Below are the code and all the weights of a small trained network. Each question names an input and a target symbol and asks about switching units off, where a switched-off unit gives its printed mean instead of its output.

import numpy as np


def w(rows, s, z=0):
    codes = np.array(rows[::2]) - 128.0
    scale = np.full(codes.shape[1], s)
    scale[-1] = z or s
    return codes * scale


def norm(h):
    return h / np.sqrt((h * h).mean(-1, keepdims=True) + 1e-5)


def f(y):
    return y / 2 * (1 + np.tanh(0.7978845608 * (y + 0.044715 * y**3)))


def softmax(a):
    e = np.exp(a - a.max(-1, keepdims=True))
    return e / e.sum(-1, keepdims=True)


def log_softmax(a):
    a = a - a.max(-1, keepdims=True)
    return a - np.log(np.exp(a).sum(-1, keepdims=True))


def net(x, mask):
    ids = ['αβγζηθλμπτφψ'.index(c) for c in x.split()]
    T = len(ids)
    res = E[ids] + P[:T]
    u = 0
    for l in range(2):
        q, k, v = (norm(res) @ M[l].T for M in (Q, K, V))
        z = softmax(np.where(np.tri(T) > 0, q @ k.T / 3**0.5, -1e9)) @ v
        res = res + np.where(mask[u], z, O[l][:, -1]) @ O[l][:, :-1]
        u += 1
        y = f(norm(res) @ A[l][:, :-1].T + A[l][:, -1])
        res = res + np.where(mask[u : u + 8], y, B[l][:, -1]) @ B[l][:, :-1]
        u += 8
    return log_softmax(norm(res)[-1] @ U[:, :-1].T + U[:, -1])


Q, K, V, O, A, B = {}, {}, {}, {}, {}, {}
E = w([
[82,109,178,124,87,119,79,72,196,110,246,194],'α',
[147,210,74,131,169,156,152,254,136,158,145,124],'β',
[124,157,108,135,113,159,132,43,223,135,135,244],'γ',
[85,165,180,54,15,87,127,164,161,91,111,237],'ζ',
[60,99,85,133,126,152,109,125,72,162,99,62],'η',
[199,129,132,106,75,31,88,85,201,194,149,168],'θ',
[129,111,239,141,174,108,75,168,173,121,163,189],'λ',
[138,117,171,218,25,157,73,146,214,153,159,205],'μ',
[220,71,121,140,117,117,245,175,131,53,191,146],'π',
[204,156,155,184,72,127,46,96,101,77,178,245],'τ',
[124,122,132,190,128,41,118,140,144,111,128,228],'φ',
[193,202,188,132,150,150,226,143,35,230,182,144],'ψ',
],0.0053)
P = w([
[104,30,114,135,83,166,90,142,104,253,39,216],'0',
[91,84,131,147,80,147,97,133,138,190,98,189],'1',
[104,113,156,143,86,131,116,136,154,151,124,174],'2',
[123,133,160,140,91,117,128,141,159,132,136,167],'3',
[127,157,162,141,88,113,141,138,166,117,143,161],'4',
[134,168,169,144,94,105,145,134,178,96,155,144],'5',
[144,183,173,142,91,104,158,137,181,88,173,143],'6',
[157,198,185,139,106,87,162,139,189,75,193,138],'7',
],0.0037)
Q[0] = w([
[95,206,183,153,57,72,101,124,170,118,189,149],'L0H1',
[79,193,84,129,138,160,172,209,61,152,136,91],'L0H1',
[174,165,99,87,253,163,152,137,82,93,69,43],'L0H1',
],0.0035)
K[0] = w([
[145,169,91,155,167,125,224,171,113,82,161,80],'L0H1',
[89,81,114,132,124,170,80,94,90,185,51,84],'L0H1',
[55,113,172,175,52,77,2,39,158,75,96,111],'L0H1',
],0.0042)
V[0] = w([
[190,55,183,107,105,117,255,131,105,98,217,197],'L0H1',
[75,32,161,157,107,135,136,35,63,116,38,42],'L0H1',
[124,90,47,92,146,181,222,195,24,240,181,111],'L0H1',
],0.0024)
O[0] = w([
[89,47,198,183,94,129,159,74,130,125,32,104,245],'L0H1',
[175,140,179,135,108,69,227,153,146,129,223,206,4],'L0H1',
[159,201,175,145,119,124,132,63,186,1,143,43,134],'L0H1',
],0.0031,0.0021)
A[0] = w([
[119,62,152,76,119,169,63,127,95,171,112,124,48],'L0N1',
[51,82,76,151,103,151,106,85,66,160,159,105,83],'L0N2',
[134,70,123,163,191,137,150,198,58,166,87,121,162],'L0N3',
[117,88,107,103,143,191,197,117,117,157,167,191,90],'L0N4',
[152,141,174,76,196,136,122,50,182,79,119,82,73],'L0N5',
[136,54,129,118,114,146,82,121,137,89,43,108,140],'L0N6',
[59,2,63,111,149,203,78,57,11,169,8,45,2],'L0N7',
[83,166,103,101,152,144,109,173,81,210,97,99,89],'L0N8',
],0.0048,0.005)
B[0] = w([
[146,144,120,124,111,132,143,138,111,121,167,124,108],'L0N1',
[133,155,132,146,140,85,134,127,145,119,98,69,198],'L0N2',
[82,152,161,121,137,117,84,119,157,96,144,114,178],'L0N3',
[116,144,128,130,117,140,134,89,145,107,107,147,107],'L0N4',
[141,172,148,126,120,130,139,162,105,126,112,122,77],'L0N5',
[131,153,123,139,120,126,134,133,153,101,197,143,245],'L0N6',
[2,75,75,167,131,145,170,63,59,133,194,98,217],'L0N7',
[151,116,140,127,120,123,120,80,147,99,96,101,170],'L0N8',
],0.0075,0.0011)
Q[1] = w([
[160,254,243,216,2,52,120,146,236,70,148,114],'L1H1',
[84,147,47,128,155,124,126,202,139,157,97,92],'L1H1',
[72,67,74,116,183,147,139,101,38,190,5,64],'L1H1',
],0.0071)
K[1] = w([
[147,166,125,134,159,161,210,151,88,91,137,38],'L1H1',
[179,169,140,109,134,161,118,171,181,108,106,188],'L1H1',
[144,92,150,116,132,216,86,93,140,144,123,254],'L1H1',
],0.0077)
V[1] = w([
[78,140,152,132,100,129,172,59,5,204,178,132],'L1H1',
[183,182,255,127,164,113,171,92,80,209,86,153],'L1H1',
[60,201,153,114,122,166,37,126,117,234,37,115],'L1H1',
],0.0038)
O[1] = w([
[91,125,172,65,149,54,221,65,93,137,66,88,250],'L1H1',
[100,190,187,59,60,86,188,167,175,150,198,208,55],'L1H1',
[133,252,78,25,228,114,171,215,142,57,169,28,209],'L1H1',
],0.0044,0.0017)
A[1] = w([
[129,82,71,197,113,213,232,200,110,166,189,155,3],'L1N1',
[122,135,132,145,144,112,219,127,155,120,185,91,189],'L1N2',
[113,120,153,154,151,214,100,160,109,152,206,178,20],'L1N3',
[114,120,177,157,187,118,174,57,147,70,116,61,69],'L1N4',
[68,113,110,158,112,64,131,56,42,35,66,171,19],'L1N5',
[197,47,195,89,133,113,158,2,75,101,143,146,43],'L1N6',
[37,139,10,110,37,127,125,155,119,172,240,130,174],'L1N7',
[92,71,134,40,143,205,150,218,127,69,196,151,18],'L1N8',
],0.005,0.0038)
B[1] = w([
[11,147,192,177,61,91,104,182,216,235,17,176,110],'L1N1',
[114,99,167,107,64,140,63,52,139,95,91,147,188],'L1N2',
[24,195,95,39,81,79,197,76,32,237,71,61,136],'L1N3',
[104,66,58,101,120,115,133,175,72,229,156,246,195],'L1N4',
[221,152,151,92,150,173,187,137,207,163,243,50,200],'L1N5',
[84,211,42,112,117,154,30,215,109,78,115,89,202],'L1N6',
[133,91,88,162,212,148,206,128,63,112,111,3,252],'L1N7',
[176,27,23,160,49,168,50,53,162,112,128,111,121],'L1N8',
],0.0045,0.0032)
U = w([
[56,111,122,59,114,141,48,122,142,172,207,144,4],'α',
[80,171,110,163,92,163,170,198,149,210,99,109,52],'β',
[114,148,76,102,171,183,165,59,177,145,85,191,85],'γ',
[134,177,213,75,99,123,190,118,150,89,138,112,222],'ζ',
[81,84,105,143,168,133,158,62,93,112,153,70,190],'η',
[131,138,90,101,107,46,81,93,125,144,47,91,81],'θ',
[78,102,161,143,222,84,118,194,105,95,106,184,128],'λ',
[148,64,187,186,79,152,112,84,161,97,104,154,184],'μ',
[138,67,72,79,82,157,166,183,99,75,102,158,74],'π',
[170,194,118,152,151,191,84,154,144,71,142,82,185],'τ',
[201,85,115,124,163,99,172,145,158,192,186,135,80],'φ',
[144,175,127,127,122,157,123,118,2,166,119,170,110],'ψ',
],0.0078,0.0031)

Each question gives the input, a string of symbols that net reads in full, and the target symbol t.
The units are the heads (3 rows each of Q, K, V and O) and the neurons (one row each of A and B). Each row of codes is followed by its name. A weight is (code - 128) times the scale printed after its matrix; where a second scale follows, it is the last column's (O, A, B and U).
mask holds one flag per unit, layer by layer, with each layer's heads first. A switched-off unit (its flag False) gives its mean, the last column of its rows in O or B, instead of its output. The means were averaged over made-up inputs and are rounded, as every weight is.
A unit's drop is (log p(t) with every unit on - log p(t) with that unit switched off) / (log p(t) with every unit on - log p(t) with every unit switched off).
The circuit of an input: a set's keep is (log p(t) with only the set's units on - log p(t) with every unit switched off) / (log p(t) with every unit on - log p(t) with every unit switched off). Starting from the 12 units with the biggest drops (on a tie, the unit counted first), units are removed one at a time, each time the one whose removal leaves the highest keep (on an exact tie, the one counted first), for as long as the keep stays at least 0.8.
units of the circuit, in order: the units of the circuit, biggest drop first
top k neurons: the k neurons with the biggest drops, biggest first
top k neurons in layer l: the k neurons of layer l with the biggest drops, biggest first
input φ β ψ θ μ, target ζ: units of the circuit, in order => (L1H1)
input π φ η θ θ β θ, target θ: units of the circuit, in order => (L0N2, L0N7, L1H1, L1N6)
input α ζ θ λ η β β, target β: units of the circuit, in order => (L1H1, L1N1, L1N3)
input β μ η ζ μ θ η, target τ: units of the circuit, in order => (L1H1, L0H1, L0N7)
input θ θ β, target τ: units of the circuit, in order => (L1H1, L0N8)
input α λ η ζ π ζ θ, target θ: units of the circuit, in order => (L0N7, L1H1, L1N6)
input η α π ψ ζ λ γ ψ, target ψ: top 2 neurons in layer 0 => (L0N2, L0N7)
input θ θ θ η θ τ φ, target φ: top 2 neurons => (L1N5, L0N7)
input θ θ η β ζ φ, target φ: units of the circuit, in order => (L0N7, L1N5, L1H1, L1N4)
input φ θ η θ μ π, target π: top 2 neurons => (L0N7, L1N4)
input η φ θ ψ π γ η, target μ: top 2 neurons in layer 0 => (L0N7, L0N6)
input γ μ γ η π θ μ α, target α: units of the circuit, in order => (L1N4, L1N6, L1H1, L1N7)
input λ θ ζ θ, target φ: top 3 neurons => (L0N7, L1N6, L1N7)
input θ ζ η η, target θ: top 4 neurons => (L0N2, L0N8, L0N7, L1N7)
input ψ β θ, target τ: units of the circuit, in order => (L0H1, L1H1)
input γ μ α τ φ φ γ λ, target α: top 2 neurons => (L1N3, L1N8)
input ψ η η, target ζ: top neuron in layer 0 => (L0N6)
input φ μ θ η θ η, target θ: top 2 neurons => (L0N8, L0N6)
input α α η π α η θ, target μ: units of the circuit, in order => (L0H1, L0N7, L1H1)
input η η λ φ γ μ, target β: top 2 neurons => (L0N2, L1N3)
input η τ β μ η μ θ, target τ: units of the circuit, in order => (L0H1, L1H1, L0N7)
input φ λ μ λ α ζ, target π: top 3 neurons => (L1N8, L0N7, L1N7)
input θ α η φ η τ, target ψ: top 2 neurons => (L1N3, L0N2)
input φ μ η θ ψ μ α β, target β: top 3 neurons => (L1N1, L1N3, L0N7)
